Here is a tiny trained network, its code and every weight. The questions are about switching its units off for an input and a target symbol, where a switched-off unit gives its printed mean instead of its output.

import numpy as np


def w(rows, s, z=0):
    codes = np.array(rows[::2]) - 128.0
    scale = np.full(codes.shape[1], s)
    scale[-1] = z or s
    return codes * scale


def norm(h):
    return h / np.sqrt((h * h).mean(-1, keepdims=True) + 1e-5)


def f(y):
    return np.maximum(y, 0)


def softmax(a):
    e = np.exp(a - a.max(-1, keepdims=True))
    return e / e.sum(-1, keepdims=True)


def log_softmax(a):
    a = a - a.max(-1, keepdims=True)
    return a - np.log(np.exp(a).sum(-1, keepdims=True))


def net(x, mask):
    ids = ['ΘΦΨαβγδηλμξστω'.index(c) for c in x.split()]
    T = len(ids)
    res = E[ids] + P[:T]
    u = 0
    for l in range(2):
        r = norm(res)
        for j in range(2):
            rows = slice(4 * j, 4 * j + 4)
            q, k, v = (r @ M[l][rows].T for M in (Q, K, V))
            z = softmax(np.where(np.tri(T) > 0, q @ k.T / 4**0.5, -1e9)) @ v
            o = O[l][rows]
            res = res + np.where(mask[u + j], z, o[:, -1]) @ o[:, :-1]
        u += 2
        y = f(norm(res) @ A[l][:, :-1].T + A[l][:, -1])
        res = res + np.where(mask[u : u + 8], y, B[l][:, -1]) @ B[l][:, :-1]
        u += 8
    return log_softmax(norm(res)[-1] @ U[:, :-1].T + U[:, -1])


Q, K, V, O, A, B = {}, {}, {}, {}, {}, {}
E = w([
[160,2,85,128,127],'Θ',
[62,201,98,36,84],'Φ',
[110,177,155,221,213],'Ψ',
[34,160,121,176,8],'α',
[39,59,111,86,123],'β',
[213,106,82,187,60],'γ',
[108,127,149,24,159],'δ',
[93,75,114,175,97],'η',
[209,119,102,87,133],'λ',
[117,108,82,106,135],'μ',
[173,65,127,143,139],'ξ',
[131,194,74,126,100],'σ',
[40,111,136,138,87],'τ',
[134,95,50,43,133],'ω',
],0.0071)
P = w([
[151,139,184,149,222],'0',
[71,130,15,167,181],'1',
[77,125,35,160,145],'2',
[83,116,38,146,122],'3',
[91,109,48,121,101],'4',
[99,105,52,110,85],'5',
[104,105,58,101,63],'6',
[106,106,68,92,40],'7',
[113,94,67,77,14],'8',
[121,83,90,78,13],'9',
[125,92,81,54,3],'10',
],0.0042)
Q[0] = w([
[64,38,113,136,37],'0.h0',
[94,142,111,136,222],'0.h0',
[194,118,127,251,165],'0.h0',
[75,176,212,146,143],'0.h0',
[100,101,196,109,145],'0.h1',
[90,100,99,162,170],'0.h1',
[117,126,113,136,107],'0.h1',
[187,146,160,108,210],'0.h1',
],0.02)
K[0] = w([
[91,59,133,119,10],'0.h0',
[63,158,42,143,221],'0.h0',
[158,134,112,250,218],'0.h0',
[97,188,223,173,209],'0.h0',
[135,119,196,96,204],'0.h1',
[114,119,73,77,157],'0.h1',
[126,120,113,128,106],'0.h1',
[124,199,90,166,238],'0.h1',
],0.015)
V[0] = w([
[134,255,108,97,81],'0.h0',
[30,153,199,41,165],'0.h0',
[109,79,28,51,100],'0.h0',
[210,146,130,82,192],'0.h0',
[87,95,75,91,129],'0.h1',
[118,107,171,180,138],'0.h1',
[130,120,130,122,128],'0.h1',
[85,170,93,141,126],'0.h1',
],0.016)
O[0] = w([
[154,250,106,138,151,149],'0.h0',
[7,140,121,66,170,80],'0.h0',
[132,96,21,114,155,253],'0.h0',
[158,106,145,130,232,111],'0.h0',
[92,73,105,163,138,184],'0.h1',
[141,142,149,95,68,91],'0.h1',
[126,115,128,126,129,126],'0.h1',
[121,167,117,167,128,168],'0.h1',
],0.016,0.02)
A[0] = w([
[193,136,70,41,111,130],'0.n0',
[140,77,174,212,52,135],'0.n1',
[137,76,174,37,69,2],'0.n2',
[131,164,144,219,66,108],'0.n3',
[95,133,164,135,161,89],'0.n4',
[135,159,165,6,54,23],'0.n5',
[182,218,165,54,114,39],'0.n6',
[110,203,232,195,129,71],'0.n7',
],0.013,0.0041)
B[0] = w([
[109,132,144,209,156,253],'0.n0',
[162,150,45,26,128,203],'0.n1',
[49,175,110,49,32,134],'0.n2',
[113,161,72,53,127,201],'0.n3',
[179,142,124,166,129,136],'0.n4',
[141,11,170,248,86,132],'0.n5',
[222,207,67,87,87,138],'0.n6',
[113,115,37,9,188,159],'0.n7',
],0.015,0.0059)
Q[1] = w([
[108,117,104,132,148],'1.h0',
[135,98,143,176,98],'1.h0',
[111,130,103,155,101],'1.h0',
[82,151,155,104,77],'1.h0',
[133,113,254,129,111],'1.h1',
[112,135,219,129,145],'1.h1',
[155,129,6,100,160],'1.h1',
[126,129,98,117,145],'1.h1',
],0.037)
K[1] = w([
[149,123,103,119,185],'1.h0',
[175,72,144,187,101],'1.h0',
[195,161,141,113,176],'1.h0',
[81,197,250,161,125],'1.h0',
[110,111,28,169,107],'1.h1',
[129,133,27,141,105],'1.h1',
[98,117,243,156,120],'1.h1',
[121,121,181,121,107],'1.h1',
],0.022)
V[1] = w([
[143,126,147,128,138],'1.h0',
[101,150,173,100,150],'1.h0',
[103,138,109,109,158],'1.h0',
[113,145,113,83,114],'1.h0',
[110,102,253,152,140],'1.h1',
[67,200,189,76,144],'1.h1',
[30,119,38,174,73],'1.h1',
[174,118,160,68,66],'1.h1',
],0.022)
O[1] = w([
[115,133,120,155,129,110],'1.h0',
[116,131,42,125,116,1],'1.h0',
[121,151,131,81,131,166],'1.h0',
[124,99,112,76,126,114],'1.h0',
[50,104,241,172,175,76],'1.h1',
[96,27,122,67,184,156],'1.h1',
[120,76,2,248,78,13],'1.h1',
[112,106,194,78,43,139],'1.h1',
],0.017,0.011)
A[1] = w([
[110,111,115,193,66,111],'1.n0',
[106,157,204,61,131,141],'1.n1',
[122,131,190,176,174,158],'1.n2',
[224,65,172,186,131,160],'1.n3',
[48,149,112,178,153,73],'1.n4',
[6,181,83,107,118,134],'1.n5',
[154,131,215,94,144,158],'1.n6',
[124,79,123,142,179,3],'1.n7',
],0.021,0.004)
B[1] = w([
[85,165,106,213,93,190],'1.n0',
[182,78,114,216,140,254],'1.n1',
[78,163,84,112,90,180],'1.n2',
[95,146,236,110,142,235],'1.n3',
[64,177,92,127,152,172],'1.n4',
[119,151,255,123,123,215],'1.n5',
[137,105,42,191,119,241],'1.n6',
[143,178,132,91,125,168],'1.n7',
],0.029,0.0096)
U = w([
[72,231,167,112,166,51],'Θ',
[154,223,74,165,146,250],'Φ',
[78,137,173,119,53,252],'Ψ',
[147,41,181,150,98,77],'α',
[46,115,166,95,228,30],'β',
[178,149,128,24,137,226],'γ',
[240,151,165,149,48,48],'δ',
[162,132,183,187,217,192],'η',
[143,6,152,119,121,51],'λ',
[97,104,89,146,131,52],'μ',
[105,74,42,136,203,82],'ξ',
[18,63,136,148,126,134],'σ',
[147,75,62,124,25,52],'τ',
[128,207,154,122,45,101],'ω',
],0.011,0.0038)

Each question gives the input, a string of symbols that net reads in full, and the target symbol t.
The units are the heads (4 rows each of Q, K, V and O) and the neurons (one row each of A and B). Each row of codes is followed by its name. A weight is (code - 128) times the scale printed after its matrix; where a second scale follows, it is the last column's (O, A, B and U).
mask holds one flag per unit, layer by layer, with each layer's heads first. A switched-off unit (its flag False) gives its mean, the last column of its rows in O or B, instead of its output. The means were averaged over made-up inputs and are rounded, as every weight is.
A unit's drop is (log p(t) with every unit on - log p(t) with that unit switched off) / (log p(t) with every unit on - log p(t) with every unit switched off).
The circuit of an input: a set's keep is (log p(t) with only the set's units on - log p(t) with every unit switched off) / (log p(t) with every unit on - log p(t) with every unit switched off). Starting from the 12 units with the biggest drops (on a tie, the unit counted first), units are removed one at a time, each time the one whose removal leaves the highest keep (on an exact tie, the one counted first), for as long as the keep stays at least 0.8.
units of the circuit, in order: the units of the circuit, biggest drop first
k most important neurons: the k neurons with the biggest drops, biggest first
top k neurons in layer l: the k neurons of layer l with the biggest drops, biggest first
which heads matter: for each layer, one digit per head in row order, 1 if its drop is at least 0.15 and else 0, layers parted by /
drop of u: that unit's drop, to one decimal
input Φ τ λ τ τ σ σ σ, target ξ: which heads matter	10 / 01
input δ σ ω, target ξ: top 2 neurons in layer 1	[1.n3 1.n5]
input Φ σ α γ λ Φ ω α τ, target ξ: units of the circuit, in order	[1.h1 0.h0]
input α Φ α, target τ: units of the circuit, in order	[1.h1 0.h0]
input γ Φ τ Ψ σ, target δ: which heads matter	11 / 01
input γ γ Φ γ ω τ λ σ, target δ: which heads matter	10 / 01
input α λ τ σ σ σ Ψ, target γ: units of the circuit, in order	[0.h0 0.n7 0.n1]
input δ Θ σ σ τ Φ, target β: units of the circuit, in order	[0.h0 1.h1 1.n5]
input α σ ω Θ σ Φ η, target τ: which heads matter	10 / 00
input η α λ β Θ σ σ, target Ψ: units of the circuit, in order	[0.h0 1.h1 0.h1]
input τ σ σ σ σ γ ω σ τ, target σ: units of the circuit, in order	[0.h0 1.h1]
input α τ σ λ σ Φ μ λ δ ω, target τ: units of the circuit, in order	[1.h1 0.h0 0.n7]
input τ σ λ σ λ λ δ μ, target σ: units of the circuit, in order	[0.h0 1.h1 0.h1]
input Φ σ η τ α λ, target ξ: units of the circuit, in order	[1.h1 0.h0]
input Θ Ψ λ σ Φ σ τ, target Ψ: units of the circuit, in order	[0.h0]
input σ σ σ λ λ η η α η, target γ: which heads matter	10 / 01
input σ λ σ ξ σ σ ω η λ σ λ, target γ: which heads matter	10 / 01
input Φ σ Φ λ σ η ξ, target ξ: units of the circuit, in order	[1.h1 0.h0]
input τ η δ α λ λ Ψ δ β, target σ: which heads matter	10 / 01
input η η γ η α σ Ψ σ, target Ψ: which heads matter	11 / 01
input γ σ γ λ λ σ σ δ γ τ, target δ: most important neuron	[1.n1]
input σ η σ γ γ, target γ: 2 most important neurons	[0.n1 1.n1]
input γ σ Θ σ ξ γ α, target δ: most important neuron	[1.n1]
input λ σ δ τ σ σ η τ ω λ σ, target η: top 2 neurons in layer 1	[1.n1 1.n0]
input α σ λ σ η ω, target τ: drop of 0.h0	0.3
input σ μ λ τ, target γ: drop of 0.n7	0.2
input α σ μ σ, target τ: drop of 0.h0	0.3
input α Ψ μ σ σ γ γ γ ω λ σ, target τ: drop of 1.n4	0.0
